Rows are numbered. After the first four, each row is followed by the numbers of the three nearest rows among all rows above it, by straight-line distance, nearest first.
0: [ -9.1 -51.5   5.3  -0.5 -15.9 -33.2   1.4 -43.1  14.4   8.8  21.6  -6.8
 -38.3 -42.7  13.4 -11.1 -15.4  46.1 -15.7 -30.6   6.2 -21.9   5.3  -8.4
  23.3  16.4  50.7  17.3  -1.8  -3.3 -12.4  56.2  18.3 -33.2]
1: [-16.3  -8.7  -1.8  -3.1  31.5   8.3  -6.7  12.8  16.6   4.2 -22.3  -7.7
 -13.0  30.8 -18.1  11.5  26.3 -23.7   2.0 -10.6  13.9 -19.5 -27.5  25.0
  -1.5  -1.7   3.9   3.4 -23.8   7.6  -1.7   5.3  23.1   2.7]
2: [ -8.4 -20.9 -10.2 -11.3 -44.6   9.2 -15.1 -32.0  10.9   4.4  -0.6 -19.7
 -17.0 -10.4 -14.9  20.6 -22.9  20.5   1.6 -11.9   0.3 -77.2  18.9 -21.3
   5.9  27.6  17.2  14.6 -12.5   7.3  -7.0  37.9  26.1 -26.7]
3: [  2.4   9.0   0.4  14.1   6.8  37.2  -8.6 -14.1  -0.7   6.2  -7.6   2.6
 -10.0  33.1 -16.8  13.8  26.6 -22.5 -15.0   7.5  -2.3 -14.0 -21.1   6.2
  -0.1   1.0 -17.3   7.8  -6.6  -6.1   8.0 -18.5  12.7  10.1]
4: [  5.9   0.6  -7.3 -13.5  43.5  21.7 -18.9  -0.1  10.5 -18.7 -25.5   2.6
   3.5  52.2 -26.6  12.3  35.4  -9.4  -1.9  -4.3  17.6 -29.3  -6.6  11.0
  -1.2  -3.6  -2.1  -9.3 -26.2  -0.1   0.8   1.0  11.9   8.6] : 1 3 2
5: [  6.6  -1.0  -0.4  18.6   9.3   8.8  -6.3  -0.5   5.5   6.2 -14.4   8.2
  13.1  -1.1   1.5   3.2 -17.0 -12.2  -6.7   1.2   3.3  -8.3   1.8  -0.6
  11.0   5.2 -15.1   3.2 -12.0  -0.9  -4.6 -15.9  17.1   8.6] : 3 1 4
6: [-14.4  18.1  -5.1   7.0  24.0  49.5 -22.2 -20.0  -9.7 -10.0 -11.5  -3.4
   7.3  32.0  -1.3  31.8  -0.5 -22.7 -21.4   7.2   6.1 -37.9  -4.5   0.8
   2.9   1.7 -14.7   2.5 -33.6  -6.2  -4.0  17.7   2.3   4.7] : 3 4 5
7: [ -8.9  14.1  14.2   7.7   6.7  13.2   5.2 -12.5  -6.1 -14.9 -19.5  15.3
   2.2  -2.0  -8.1   2.4 -51.5 -14.6 -14.3  -6.1  -0.4 -27.4   7.9  -1.9
  19.2  -3.4  12.4 -11.0  -1.7 -12.1  -3.6  -9.2  11.4   3.0] : 5 6 3
8: [  9.0 -14.1  18.7  -3.9   7.4 -11.3 -19.5 -12.5  -4.3 -10.9  -5.0 -11.9
  -8.7   3.4   7.1  -9.9 -45.8   3.7  -7.6  -2.6   7.2  -7.5  25.8  -7.8
   1.9  16.2  34.4   9.3 -19.8  10.0   0.3  -7.8   7.7   0.1] : 7 5 2
9: [  1.8   6.7  13.2   1.8  33.2  11.0  -6.3   0.4   6.0 -15.8 -14.6  -5.2
 -24.4   7.2   1.5 -24.3 -70.9  -2.3  -6.6  -8.0 -12.4 -22.0  20.8  -3.5
  -6.5  13.1  11.7   0.9 -22.6   0.8 -11.3  12.4  -8.1  18.3] : 8 7 5
10: [ -3.1   0.5   7.9  -3.2 -60.0  14.1 -13.5  -5.4  27.8 -24.3 -12.8 -24.8
 -13.5  -8.1 -21.2  43.4  -6.4  -7.2 -22.8   4.1  -4.9 -99.9  14.0  -2.9
  11.4  24.6  -6.7   8.2 -16.0   8.0   0.5  24.6  13.9 -10.3] : 2 6 7
11: [ -3.8   7.1  -4.4   2.4  31.6  49.4  -2.2  -5.8  -4.2  -9.8  -7.5   1.5
   9.7  31.3 -11.6  26.3  13.4 -38.5 -15.8 -17.1   1.9 -37.7  -4.8  -4.9
   1.6 -12.2 -25.6  -7.9 -22.2   9.1   7.1  16.4   0.7 -11.7] : 6 3 4
12: [  6.9   2.7  -4.9  -0.7   6.1   9.7  -6.5  -9.4   8.5  -8.9   2.0  -3.1
  -2.3   6.6  -3.8   5.7 -73.2 -10.6  -9.3  -2.4  -0.1  24.4  14.6   6.3
   0.0  12.9  25.5  -6.1   1.3   4.2  -9.6  -6.3  12.2  -1.2] : 8 7 9
13: [ -8.6 -30.5  12.3   1.4 -40.3 -22.5 -37.5 -20.6  -2.6   6.0   5.1 -18.3
 -37.8 -17.3   5.3  14.3 -44.5  13.7  -9.9 -35.5  13.1 -33.7  12.3  10.4
  13.2  11.3  41.6   7.7 -12.4  -0.4 -10.5  58.6  18.5   0.9] : 0 2 8
14: [ -1.6  -1.0  12.2   6.0  30.0  28.3 -22.0  -1.5   3.3   1.4  -4.7  10.9
 -24.1  17.8 -13.0   7.5   5.6 -16.3 -25.3  -9.3   0.3 -25.3 -21.5   1.2
  17.2 -10.5   9.3  -9.4 -21.0  -1.3   5.8  20.2  15.1  -7.8] : 1 11 3
15: [ 20.6  -2.6   3.3  12.6  36.1  23.0  -7.6 -23.5  15.3 -12.8   5.3   8.6
  10.0  35.2 -19.6  12.5  42.4 -30.9 -22.4  -6.5  11.8 -11.6   5.3  12.4
  16.3 -17.7  -3.2   0.7 -21.3   5.8  -4.6  -9.1   0.9  10.5] : 4 3 11
16: [-37.4  -9.6  -7.2 -19.6 -54.2  -6.8 -10.9 -23.8  12.5  -1.8   6.6   4.9
 -19.6   4.7 -27.9  13.1 -21.6  27.4 -11.1 -16.0   0.0 -54.1  12.6  -5.5
  11.4  34.1  31.1   1.4  -6.5  11.5  -6.8  44.7  16.9 -18.5] : 2 13 10
17: [  6.6  -2.8  -1.1  -1.4  31.7  29.5  -9.4  -9.3  -7.6  -1.3  -0.9  -7.2
   0.9  22.4   1.2   7.5  16.7 -34.9 -12.2  -3.3  -6.9 -16.6  -2.8  18.7
   2.2  -0.2   7.4  -3.1 -13.0 -11.2 -12.5  27.2   9.8   7.5] : 14 6 11
18: [  8.8  -3.8  -8.4  -6.9  51.8  12.1 -11.0  -2.1  -7.3  -6.2   6.4   5.9
 -27.5  34.5 -11.8  20.8 -16.7 -11.0  -4.5 -18.8 -11.9 -13.6 -10.6  22.0
  -9.4  -4.2   2.0   5.7  -5.4   1.5   6.7  22.7  20.7   3.6] : 17 14 1
19: [  0.0  15.9  -2.8   5.6  40.2  11.0 -11.7 -10.9 -11.9   2.6 -13.9  -4.2
   1.6   8.7  -2.9  26.3   9.8 -12.5 -19.3  -5.3  -7.3 -39.4  -9.2   6.8
   1.2  -3.5   7.6  -3.6 -19.7   5.4   5.8  14.2   7.1  13.8] : 17 14 6
20: [ -0.3 -11.8  -2.3 -13.5 -44.1 -13.9  -7.3  -9.0  39.7  -3.3   0.7  -8.0
 -22.7 -21.5  -9.3  12.4   6.1   9.4  -0.8   1.8   4.8 -51.3  25.2 -15.2
  11.6  21.6   5.2   4.1  -8.7  -0.7   4.7   0.9   0.7   4.7] : 2 10 16
21: [ 26.4   5.4   5.5   9.2  51.6  24.0   0.7 -34.5 -11.6  -9.8   3.8  18.3
 -15.4  10.6  11.1  -9.9  -6.5 -22.0 -36.4 -29.8  -5.9  -8.5   3.0  35.2
   4.8  -0.6  12.1  -1.5  -3.6   4.7   4.1  26.5  -4.3  -3.2] : 17 18 14
22: [ 10.9  -7.9  13.1   5.9  30.0 -10.3 -13.2  -2.6  -3.2   5.6  -6.7  -5.8
   0.4   5.4  20.5   4.9 -29.0  -2.6  -5.8  -5.1  -6.6  -8.7 -13.1  13.4
   5.5   2.3  10.5  -0.3 -18.1   7.5   0.1   3.6  22.4  11.8] : 5 8 19
23: [ 10.0   1.9  -5.5  -2.2  26.7  26.9 -19.5   4.4  -3.8  -9.2 -10.1   4.4
 -13.9  17.7   1.9   0.8 -50.6   8.9   6.0  -8.7  -2.5 -28.6   2.8  -4.1
  -7.7  -6.9   1.8  -6.5  -0.5   5.4 -10.7  -2.5   0.4  -2.5] : 9 7 22
24: [-45.2 -14.4 -11.2 -19.8 -53.4   7.4 -20.7  -3.8  17.9   4.7  -8.6  -6.8
 -33.6  14.3 -15.1  32.2 -13.1   8.2  -1.9  -8.8   7.4 -59.1  17.6 -14.3
  16.0  13.7  10.0  23.8 -20.6 -10.0 -14.2  21.9  15.2  -6.8] : 16 2 20
25: [-43.1  -2.0  -1.4 -20.9 -39.1  -3.2 -22.4  -5.4  21.1  -7.3  -9.1 -11.5
 -30.8  12.6 -12.4   7.3  25.5  -1.5 -14.9  13.1  12.5 -70.9  24.4 -20.2
  15.0  19.0   9.5   6.3 -30.9  12.3  -4.0  11.1  35.6   2.3] : 24 20 10
26: [ 23.0  10.3  -7.0   9.9  36.5  35.7 -26.7   6.0  -0.4   6.2 -13.8  21.9
   9.8  34.4   4.7  -3.3  40.7 -31.4 -11.5 -15.0  -4.8 -14.1  16.1  16.1
   2.3 -15.8  -0.9  -0.2 -26.0 -13.9 -18.0   4.9  -6.9  15.8] : 17 15 4
27: [-22.0 -19.4 -12.6 -17.9 -49.7 -18.4 -31.5   5.5  29.6   7.1  -7.8  -4.4
 -26.5 -22.3  -5.6   0.4  13.4   4.3 -10.1 -12.8  12.2 -48.5  32.8  -7.6
  28.2  12.9  10.5   9.3 -11.5   2.7   2.4  32.1  16.9 -18.4] : 20 24 25
28: [ -4.1 -32.5  -7.4 -11.5 -22.9 -11.0 -28.8 -22.9  19.9  -2.1  -8.8  -8.1
 -36.1 -16.5   1.0  15.7 -24.5  13.9  -2.9 -12.0 -12.8 -50.6  14.8  -7.2
  19.2  21.9  21.6  10.8 -14.5  -5.1  -7.4  42.1  23.6 -16.8] : 2 13 27
29: [-42.7  12.1  -7.9 -15.1 -86.2   0.4  -8.2  -3.6  30.7 -24.3  -9.3   0.3
 -11.2  12.4 -19.0  30.9 -17.7   1.3   2.5  14.7  -2.6 -74.8  16.7 -17.8
   8.9  18.3  -3.0   8.7 -10.2   4.2  -0.1   7.5   8.6  -7.4] : 24 10 25
30: [-22.2 -25.1  16.0  -2.7 -60.5   5.5 -21.2 -17.3   4.2  -2.9  -5.4  -3.8
 -16.8   9.3  -7.7  20.9 -48.2  27.9   2.3  -2.1   1.4 -74.7  -4.6 -20.9
   9.1  27.0   9.1  11.8  -7.2  -2.6  -8.1  19.3  12.2  -5.3] : 2 24 16
31: [ -9.4 -23.8   3.3  -1.8 -50.5  16.6 -25.1 -26.4  13.5  -7.9 -11.4   3.1
 -28.3  -8.8  -9.9  39.6 -52.4  16.8 -13.4 -24.1  12.9 -92.6   2.3  -7.8
  13.2  21.8  -3.4  10.3 -21.2  11.0  -8.4  18.4  25.6 -13.9] : 30 2 10
32: [-10.2 -12.2  -7.6  -7.8 -33.8 -20.0 -20.9 -22.0  26.3 -19.4 -14.9   3.4
 -29.3 -15.9 -20.9   7.0  35.8   8.6  -6.4 -12.5   0.6 -64.9  22.7 -14.5
  31.6  21.9  -3.2  -2.9 -10.7   1.6  11.6  43.2  25.7  -5.7] : 27 20 25
33: [  3.3   2.6   5.6   8.5   0.1 -19.6  -5.2  -8.6   4.6  -2.0   7.0 -14.1
   0.2   3.3   1.8   1.9 -43.5  -5.0 -15.1  -7.7   6.1 -11.9   4.9   2.0
  -6.3  -4.2  20.8   3.7  -1.7  11.3 -11.7 -12.1  10.2 -19.4] : 8 12 22
34: [ 15.2  -9.9  -1.5   3.9   6.2   5.1  -3.5  -2.2 -13.1  11.4  -5.9  -4.8
   6.2   7.6  -6.4   9.5 -25.5  -2.7  -4.7  18.6  -8.0  -6.9   5.7  -6.6
   1.3   0.2 -15.5  10.6  -5.2  -0.4 -12.0  -3.5  -1.1   6.9] : 5 22 23
35: [ -2.6 -21.3   0.2 -25.6 -19.5  -7.4 -22.7 -15.9  10.8  -1.2   6.2  -9.6
 -44.4   0.0  -7.1  38.4 -39.7  17.7  -6.3 -10.6   5.9 -45.6  17.4 -15.3
  14.0  22.9 -11.4  19.5 -20.0   1.8 -16.1  44.8  33.7 -15.1] : 28 2 24
36: [-14.9 -37.2   9.5 -11.7 -12.9 -15.2 -14.6 -25.6  24.5   3.0 -10.7  10.5
 -42.8 -10.8  -6.0  25.5 -18.7  23.3  -7.6  -8.3   0.3 -53.5   2.3  -3.2
  13.9  10.8  11.4  17.6 -19.1   7.9   0.5  44.5  21.8   3.3] : 28 35 2
37: [-43.2  -2.1  -2.3 -12.0 -16.8  -5.6 -15.9 -20.9  19.1  -5.2   2.6  -0.2
 -24.4 -13.2 -17.6  30.8   7.8  23.9   2.8 -21.2  10.9 -47.4  22.3 -14.7
  17.9  26.0  14.3  21.3 -23.3   6.9   2.7  57.9  26.4 -13.4] : 16 36 32
38: [-14.6 -18.4 -16.4 -11.3 -29.9   9.7  -6.5 -19.4  -5.5  -9.7  -6.2  -4.5
 -12.4   6.6 -23.9  46.8   2.3  13.9  -4.1   6.2   3.8 -75.7  25.0 -19.4
  12.6  20.7  -8.0   0.5   3.9   1.9 -22.4  24.0  16.1 -14.1] : 2 24 10
39: [ 11.4   8.9  11.8   1.5   0.1  -9.1 -11.7  -0.3   9.3   2.9   1.8 -18.1
  10.2  -0.1   3.9  22.8  -9.7  10.9 -18.5 -10.4   5.5 -14.8   5.8  -8.4
   9.8 -16.9  -1.1   6.0  -3.1   3.4   2.7 -36.8   5.2  -1.9] : 33 5 34
40: [ 20.8 -21.3  -4.8  -9.1 -21.5  14.7 -12.3  -4.8   1.8 -11.3  -7.9 -12.0
  -8.6  -4.7   8.3   6.6 -27.4  11.6 -13.7   3.2   0.7  -4.8  11.3  -2.8
   5.2 -11.6   4.3  11.9  -4.7  -8.9 -16.7 -36.7   3.7 -12.5] : 39 34 33
41: [-39.5   2.6  -8.8 -13.4 -79.2  23.3 -13.3  -7.7  14.4  -2.3 -23.1  -3.7
 -17.6  18.0 -19.4  46.5 -24.9  18.4  12.2 -15.6  14.7 -73.2  22.9 -27.4
  18.1  19.0  10.2  16.2 -26.5  -1.3  -9.4  49.2  -2.2  -6.7] : 24 29 30
42: [  5.2  -0.1  -0.2  -6.9  41.7  -7.4  -3.1  -5.4  -9.0 -15.2  14.6  -4.8
  -6.1  -5.4   0.0   0.4 -31.8  -2.9   3.1 -13.0  -3.5 -28.0  14.5  -9.7
  11.0  -1.9   2.2  -5.6  -6.7  10.8  -3.9  13.5  20.2   2.4] : 22 23 33
43: [ 29.3  18.6   7.7  -6.6  47.9  16.9 -13.3 -22.0 -10.4  -4.7  -2.1  -6.9
  -7.4  38.3  -0.9  -9.1  44.5 -35.8 -17.9   6.6   8.1 -19.4  -5.2   8.4
   6.9  -3.8   1.5   2.5 -15.2  -9.7 -13.7  19.8   3.6   7.9] : 17 15 26
44: [ 10.7 -11.3   9.2   3.1  28.6  22.9 -14.3 -16.2 -19.8   0.3   3.3   2.4
 -17.7   9.9   3.1  -0.4  18.1 -19.7 -17.6 -30.9  -3.6 -10.3 -10.2   2.8
  -2.6  -0.6   3.5  -8.2 -12.6   4.2   2.7  12.1   9.4   8.0] : 17 14 19
45: [ 11.1  14.5  -4.4   3.6  37.8  25.2  -1.9 -29.4  -6.0   0.2  -9.1  -8.2
 -23.5  16.8 -11.9 -14.3  22.5 -18.3  -7.2 -10.0  13.8 -23.1   0.1   1.8
  -4.1 -16.3   7.1 -12.5 -29.3   3.3   4.1  -6.2   0.5   7.4] : 44 43 19
46: [ 13.0 -28.7  -3.9   2.2 -40.1  -8.4 -23.6 -22.5   6.1  -6.9   9.9 -13.6
 -25.6 -18.3  15.7  19.4 -38.2  14.6 -34.4 -30.0  11.4 -67.5  32.5 -10.8
  21.7  27.0  11.8   3.9 -15.9   4.4  -9.2  10.4   6.0 -14.3] : 28 31 2
47: [ -2.0  17.5  -9.3  -2.0  -5.1   5.9  -4.9 -11.5 -20.6   1.4  -7.0 -15.4
   4.7  -5.9  -0.3   5.6 -26.2  10.2 -12.8   6.3   4.3 -27.0  18.2   8.4
  13.6  -4.1   2.3  10.3  -1.2  -2.5  -2.2 -43.0   5.3 -11.3] : 39 40 33
48: [-27.8  -8.5  12.9 -17.3 -64.2   5.4 -15.5 -13.0  28.4   6.3  -8.6  -3.8
  -7.0  15.3 -20.0  21.2   5.6  18.4  -5.2  -4.2   1.4 -67.9  23.8 -15.5
  23.6  19.1  -6.3  25.9 -22.7 -20.9  -3.8  43.9   8.0   3.1] : 24 41 29
49: [ -1.0  -7.6  17.9 -19.9 -83.7   4.5 -22.1 -16.7  25.3  -9.4 -13.4 -16.4
 -12.1   2.2 -22.8  14.7 -10.6  -2.5 -11.8 -17.0  -5.8 -99.9  14.1   2.0
  18.7  13.8   0.7  13.2 -19.6  -2.9  -0.2  12.3  20.3   2.4] : 10 48 29
50: [ 25.7 -10.6  -8.2  -5.8  30.7  22.3 -16.0 -26.6 -13.4 -16.9  -3.8   6.8
  -9.1  24.0  10.8 -20.6  -2.0 -14.9 -31.8 -17.4  -2.6 -19.2  12.2   9.7
  -5.0  -0.3  -8.0  10.2 -16.5  13.4   6.3   6.4 -12.8   8.3] : 44 21 45
51: [ 19.9  -3.9   6.7  19.8 -26.1  18.2  -5.7  -2.9   9.1  -0.5  -2.2  11.6
 -15.5  27.3  -8.5  32.2   0.6  -9.5  -0.9  14.3  -0.8 -15.1  16.8  14.8
  19.4 -11.3   2.4  10.3 -13.2  -1.6  -7.7 -53.8  -7.0 -12.9] : 40 39 47
52: [ 12.6 -21.7  23.8  21.1  39.2  14.2 -18.3 -23.7  -8.8  15.8  -9.7  -0.9
 -10.4   9.4  15.0  15.3 -40.4 -20.8 -35.7 -36.3  -0.5   6.3  -8.6  17.0
  20.3  -2.4  -0.4   5.3  -3.6  -5.6 -21.3  18.3  13.9  -1.2] : 22 21 44
53: [-15.6 -17.6   5.0  -9.9 -37.1  12.8 -18.5 -19.1  15.4  -1.6  -3.6  -7.3
 -10.9   5.1 -33.0  22.5 -24.1  10.8   4.5 -17.4  -2.5 -76.6   4.8 -16.5
   6.9  12.7  21.9  16.8 -18.1   5.8 -11.5  42.4  24.1 -20.1] : 2 16 30
54: [  2.2 -11.5  20.9  21.8  12.3  -7.1  -2.0  -9.0  -4.2  14.9   9.3   0.1
  -5.5   0.9  12.0  -4.6  -1.2  -6.8   6.5  -5.3  -4.6  -5.5   0.3   9.6
  12.1  -9.6   4.7  18.6 -20.5  -5.2   1.6  -0.7   4.2  18.1] : 22 5 34
55: [ 16.8  -8.5  10.3   3.4   4.9   0.9  -8.3  -8.3  -5.5  12.8  -3.8  -4.4
  -0.2  22.0  -3.3   7.4  -1.1  -1.8 -10.4   9.3   6.2  17.7  -5.7   3.7
   0.3 -12.2  -2.9   0.7 -15.7  -7.1  -4.2 -23.3  13.8   8.5] : 34 5 54
56: [ -5.9  -0.2  -3.4  -6.2   1.8  43.0  -9.2 -21.0  -9.4 -11.3 -18.9  -6.3
   9.0  44.9 -15.6  15.8  -2.6  -9.8 -11.8   1.2 -12.7 -30.2 -12.6  14.9
  14.4   8.9  -9.0   3.8  -9.3  -3.0 -10.9   2.0  22.8   2.3] : 6 3 17
57: [  1.5  -2.1   9.2  14.9  15.7 -13.3 -21.1  -4.2 -15.5 -10.9  -7.8 -13.4
   8.3   2.4   4.0 -11.7 -32.6  -2.0 -16.9   6.1   2.6  -8.6   4.6  11.6
  -0.8   7.3   8.6   5.6   3.5  -3.2   1.0   5.7  15.9   3.0] : 22 33 8
58: [ 18.7  -4.7  -1.3  -8.9  32.6   6.4 -18.7   2.5   6.2   0.9   3.3  10.9
   6.6  30.5 -23.2  -6.3  16.8 -22.6  -2.2  -2.0   1.9 -12.7 -19.4  20.0
   4.4   7.0  17.6  -2.4   0.4  -3.4   3.7  -4.3  25.4  23.6] : 17 1 4
59: [  1.2  -2.7   5.8   2.1  35.0  21.8 -15.9  -0.4  17.6 -18.8   1.5   4.6
  18.2  13.2  -2.9 -14.1 -46.5  -1.3  -9.5   5.3  -2.0 -29.0  15.7 -13.4
   7.8  -3.7   3.6   5.1  -8.3   2.9  -2.6  26.8   1.0   2.9] : 23 42 9
60: [-40.6   8.0  -7.9 -37.2 -55.2  20.9  -7.4 -15.7  18.0 -24.2 -12.8   0.4
 -19.9  42.1 -31.6  36.1  -6.1   4.4  -4.9  16.5  11.1 -77.0  27.2 -10.3
  21.6  20.8 -13.1   4.3 -22.6  13.3  -2.1   8.2   7.1   4.8] : 29 24 25
61: [  0.5  28.1 -11.3  -6.2   1.6  27.6  -5.0  -0.7   4.6  -7.3 -21.0  -5.2
  15.8  12.4 -12.1   2.2 -28.0  -4.7   0.4  -0.9   3.9 -11.4  16.3  -5.3
   0.5   1.7   5.1   4.5  11.9   2.4  -2.1 -13.5  21.2  -4.4] : 5 47 7
